Below are the code and all the weights of a small trained network. Each question names an input and a target symbol and asks about switching units off, where a switched-off unit gives its printed mean instead of its output.

import numpy as np


def w(rows, s, z=0):
    codes = np.array(rows[::2]) - 128.0
    scale = np.full(codes.shape[1], s)
    scale[-1] = z or s
    return codes * scale


def f(y):
    return np.maximum(y, 0)


def softmax(a):
    e = np.exp(a - a.max(-1, keepdims=True))
    return e / e.sum(-1, keepdims=True)


def log_softmax(a):
    a = a - a.max(-1, keepdims=True)
    return a - np.log(np.exp(a).sum(-1, keepdims=True))


def net(x, mask):
    ids = ['ΔΘΦΨαγζηλμξπτ'.index(c) for c in x.split()]
    T = len(ids)
    res = E[ids] + P[:T]
    u = 0
    for l in range(3):
        r = res
        for j in range(2):
            rows = slice(4 * j, 4 * j + 4)
            q, k, v = (r @ M[l][rows].T for M in (Q, K, V))
            z = softmax(np.where(np.tri(T) > 0, q @ k.T / 4**0.5, -1e9)) @ v
            o = O[l][rows]
            res = res + np.where(mask[u + j], z, o[:, -1]) @ o[:, :-1]
        u += 2
        y = f(res @ A[l][:, :-1].T + A[l][:, -1])
        res = res + np.where(mask[u : u + 4], y, B[l][:, -1]) @ B[l][:, :-1]
        u += 4
    return log_softmax(res[-1] @ U[:, :-1].T + U[:, -1])


Q, K, V, O, A, B = {}, {}, {}, {}, {}, {}
E = w([
[87,196,66,217,22],'Δ',
[137,138,96,170,205],'Θ',
[120,97,199,126,101],'Φ',
[53,255,143,57,98],'Ψ',
[232,144,149,118,104],'α',
[153,130,123,108,68],'γ',
[151,181,203,147,171],'ζ',
[83,80,129,174,98],'η',
[156,51,101,189,104],'λ',
[202,166,186,130,141],'μ',
[203,217,73,130,187],'ξ',
[87,162,182,183,182],'π',
[208,113,134,115,77],'τ',
],0.0094)
P = w([
[120,112,129,121,147],'0',
[153,139,141,155,118],'1',
[140,164,152,155,107],'2',
[127,182,149,158,92],'3',
[114,201,151,163,82],'4',
[102,215,159,160,72],'5',
[97,225,163,166,58],'6',
[106,237,177,179,56],'7',
[79,240,164,179,49],'8',
[84,253,175,176,30],'9',
],0.0058)
Q[0] = w([
[120,122,132,119,122],'0.h0',
[101,149,116,145,104],'0.h0',
[96,153,127,126,109],'0.h0',
[111,145,122,126,111],'0.h0',
[132,144,145,91,175],'0.h1',
[116,51,117,42,168],'0.h1',
[133,243,164,245,75],'0.h1',
[142,231,175,250,80],'0.h1',
],0.012)
K[0] = w([
[137,130,139,127,116],'0.h0',
[106,145,111,151,107],'0.h0',
[88,182,117,140,91],'0.h0',
[107,167,111,127,102],'0.h0',
[138,157,172,126,189],'0.h1',
[201,9,155,122,224],'0.h1',
[28,254,102,146,50],'0.h1',
[54,231,117,140,60],'0.h1',
],0.0099)
V[0] = w([
[168,97,145,89,245],'0.h0',
[55,182,80,130,74],'0.h0',
[34,148,78,134,38],'0.h0',
[113,159,75,103,21],'0.h0',
[171,57,230,197,254],'0.h1',
[111,71,28,226,51],'0.h1',
[38,113,85,215,74],'0.h1',
[187,110,73,243,183],'0.h1',
],0.0054)
O[0] = w([
[63,180,102,159,77,73],'0.h0',
[175,114,128,134,205,160],'0.h0',
[178,89,136,148,189,146],'0.h0',
[175,103,119,109,158,146],'0.h0',
[103,185,120,166,24,3],'0.h1',
[182,61,135,254,158,164],'0.h1',
[112,99,157,209,179,216],'0.h1',
[169,171,78,209,109,114],'0.h1',
],0.0072,0.004)
A[0] = w([
[55,41,123,145,2,211],'0.n0',
[162,145,101,212,143,181],'0.n1',
[206,108,107,134,180,4],'0.n2',
[102,134,106,8,83,125],'0.n3',
],0.0039,0.0023)
B[0] = w([
[158,2,207,108,136,166],'0.n0',
[99,109,76,178,152,253],'0.n1',
[93,76,150,186,49,165],'0.n2',
[160,183,116,192,89,157],'0.n3',
],0.0051,0.0031)
Q[1] = w([
[107,90,82,100,133],'1.h0',
[114,102,140,71,102],'1.h0',
[91,126,56,14,117],'1.h0',
[120,99,145,64,78],'1.h0',
[74,196,184,95,114],'1.h1',
[118,191,121,65,85],'1.h1',
[167,133,96,124,79],'1.h1',
[99,255,138,55,86],'1.h1',
],0.0061)
K[1] = w([
[132,109,77,164,132],'1.h0',
[162,129,113,171,85],'1.h0',
[154,113,125,214,114],'1.h0',
[155,140,120,176,78],'1.h0',
[138,99,130,36,67],'1.h1',
[89,123,183,51,88],'1.h1',
[90,152,180,110,185],'1.h1',
[91,84,211,2,56],'1.h1',
],0.007)
V[1] = w([
[124,98,134,154,211],'1.h0',
[70,116,48,137,134],'1.h0',
[194,183,123,149,115],'1.h0',
[37,66,131,105,129],'1.h0',
[208,136,80,108,1],'1.h1',
[69,100,90,128,211],'1.h1',
[174,140,142,101,53],'1.h1',
[116,63,172,139,135],'1.h1',
],0.006)
O[1] = w([
[54,73,233,82,165,152],'1.h0',
[62,180,167,213,178,59],'1.h0',
[99,105,2,89,153,196],'1.h0',
[159,174,238,164,113,43],'1.h0',
[43,46,47,94,18,4],'1.h1',
[162,170,210,219,219,148],'1.h1',
[62,110,72,56,16,35],'1.h1',
[212,115,211,125,85,181],'1.h1',
],0.0033,0.0022)
A[1] = w([
[38,73,167,110,105,250],'1.n0',
[2,208,125,165,142,74],'1.n1',
[152,187,112,37,214,210],'1.n2',
[66,131,130,167,165,143],'1.n3',
],0.0065,0.0021)
B[1] = w([
[167,130,220,69,102,192],'1.n0',
[3,130,121,146,150,198],'1.n1',
[107,70,116,98,227,253],'1.n2',
[126,121,137,113,69,220],'1.n3',
],0.0066,0.0032)
Q[2] = w([
[196,253,219,112,158],'2.h0',
[104,144,128,112,75],'2.h0',
[143,33,117,145,102],'2.h0',
[69,11,144,168,127],'2.h0',
[138,66,188,97,70],'2.h1',
[111,216,10,132,149],'2.h1',
[166,52,193,120,60],'2.h1',
[141,208,68,83,166],'2.h1',
],0.0054)
K[2] = w([
[165,126,253,191,202],'2.h0',
[113,83,91,142,140],'2.h0',
[71,151,101,63,147],'2.h0',
[144,130,93,27,135],'2.h0',
[114,81,150,107,219],'2.h1',
[135,189,71,161,82],'2.h1',
[88,96,151,97,200],'2.h1',
[163,165,100,222,90],'2.h1',
],0.0068)
V[2] = w([
[121,144,221,100,64],'2.h0',
[66,227,142,187,135],'2.h0',
[79,158,175,101,122],'2.h0',
[199,51,102,155,151],'2.h0',
[107,155,119,230,103],'2.h1',
[148,70,50,124,2],'2.h1',
[142,117,169,131,44],'2.h1',
[91,160,84,89,201],'2.h1',
],0.006)
O[2] = w([
[254,199,148,75,146,114],'2.h0',
[77,249,149,211,135,174],'2.h0',
[164,221,127,95,207,128],'2.h0',
[138,23,156,159,95,163],'2.h0',
[88,132,190,232,75,165],'2.h1',
[107,66,125,101,20,5],'2.h1',
[218,125,210,84,16,98],'2.h1',
[47,170,34,127,203,129],'2.h1',
],0.0045,0.0028)
A[2] = w([
[133,224,78,65,3,138],'2.n0',
[149,114,60,125,103,254],'2.n1',
[90,136,215,101,88,124],'2.n2',
[77,126,131,180,7,186],'2.n3',
],0.0077,0.0043)
B[2] = w([
[174,172,1,150,41,254],'2.n0',
[110,61,97,92,190,193],'2.n1',
[210,186,197,113,77,191],'2.n2',
[45,90,188,136,33,244],'2.n3',
],0.0086,0.0047)
U = w([
[78,20,150,153,130,77],'Δ',
[35,211,189,156,111,73],'Θ',
[230,178,184,97,105,88],'Φ',
[122,165,15,101,195,99],'Ψ',
[133,92,105,98,105,112],'α',
[114,113,151,18,180,254],'γ',
[152,193,104,133,114,62],'ζ',
[188,120,143,209,157,142],'η',
[89,82,201,110,106,127],'λ',
[155,132,83,127,107,62],'μ',
[9,116,79,150,148,174],'ξ',
[147,253,146,156,137,200],'π',
[140,92,125,87,115,91],'τ',
],0.0052,0.0041)

Each question gives the input, a string of symbols that net reads in full, and the target symbol t.
The units are the heads (4 rows each of Q, K, V and O) and the neurons (one row each of A and B). Each row of codes is followed by its name. A weight is (code - 128) times the scale printed after its matrix; where a second scale follows, it is the last column's (O, A, B and U).
mask holds one flag per unit, layer by layer, with each layer's heads first. A switched-off unit (its flag False) gives its mean, the last column of its rows in O or B, instead of its output. The means were averaged over made-up inputs and are rounded, as every weight is.
A unit's drop is (log p(t) with every unit on - log p(t) with that unit switched off) / (log p(t) with every unit on - log p(t) with every unit switched off).
The circuit of an input: a set's keep is (log p(t) with only the set's units on - log p(t) with every unit switched off) / (log p(t) with every unit on - log p(t) with every unit switched off). Starting from the 12 units with the biggest drops (on a tie, the unit counted first), units are removed one at a time, each time the one whose removal leaves the highest keep (on an exact tie, the one counted first), for as long as the keep stays at least 0.8.
circuit, biggest first: the units of the circuit, biggest drop first
top k neurons in layer l: the k neurons of layer l with the biggest drops, biggest first
which heads matter: for each layer, one digit per head in row order, 1 if its drop is at least 0.15 and else 0, layers parted by /
drop when u is switched off: that unit's drop, to one decimal
input π π ζ, target π: which heads matter => 11 / 00 / 10
input α Ψ γ ζ Δ γ μ, target η: circuit, biggest first => 0.h1, 1.h1, 0.h0
input π π π Θ, target π: circuit, biggest first => 2.h0, 0.h0, 0.h1
input π π μ, target π: circuit, biggest first => 2.h0, 0.h0, 0.h1, 1.n2
input Ψ γ ξ ξ, target γ: which heads matter => 01 / 00 / 00
input ξ α Φ ξ λ λ Ψ γ, target γ: which heads matter => 01 / 00 / 00
input μ π ξ γ ζ Ψ ξ, target γ: circuit, biggest first => 0.h1, 1.n2
input Ψ α Ψ μ Δ η Δ, target η: circuit, biggest first => 0.h1, 0.h0
input λ λ Θ π η, target λ: which heads matter => 01 / 00 / 01
input ξ λ Δ γ Δ λ, target η: circuit, biggest first => 0.h1, 0.h0, 1.h1
input π π π ζ λ τ η λ λ Ψ, target γ: which heads matter => 01 / 00 / 00
input Θ Φ ξ Θ τ ξ ξ π π, target Θ: which heads matter => 11 / 00 / 00
input π τ π μ Φ, target Φ: which heads matter => 11 / 00 / 11
input Ψ λ ζ λ, target γ: circuit, biggest first => 0.h1, 2.h1, 2.n0, 2.h0
input π π Ψ γ γ τ, target γ: circuit, biggest first => 0.h1, 2.n0, 2.h1
input μ λ Δ π, target η: circuit, biggest first => 0.h1, 1.h1
input π π ζ Δ Φ π α, target η: which heads matter => 01 / 01 / 00
input ξ λ ξ ξ, target ξ: which heads matter => 11 / 11 / 11
input λ ξ ζ π Ψ, target γ: top 2 neurons in layer 2 => 2.n0, 2.n3
input π ζ τ ξ, target Ψ: which heads matter => 01 / 01 / 10
input γ Φ Θ π ζ γ Ψ π ζ Φ, target γ: top 2 neurons in layer 1 => 1.n2, 1.n0
input π π ξ Δ Φ, target η: top neuron in layer 2 => 2.n3
input π Φ τ ξ Φ λ λ Ψ Θ, target γ: top neuron in layer 1 => 1.n2
input ξ λ π ξ π ζ π Θ, target ξ: top 2 neurons in layer 1 => 1.n1, 1.n0
input π Δ α Φ Φ Δ γ, target η: drop when 0.h1 is switched off => 0.7
input τ η ξ μ ξ, target Ψ: drop when 1.h1 is switched off => 0.3
input π μ Δ γ η, target η: drop when 1.h1 is switched off => 0.2
input η γ η Ψ ζ, target γ: drop when 2.h1 is switched off => 0.1
input Δ μ λ α Θ μ, target η: top neuron in layer 0 => 0.n1
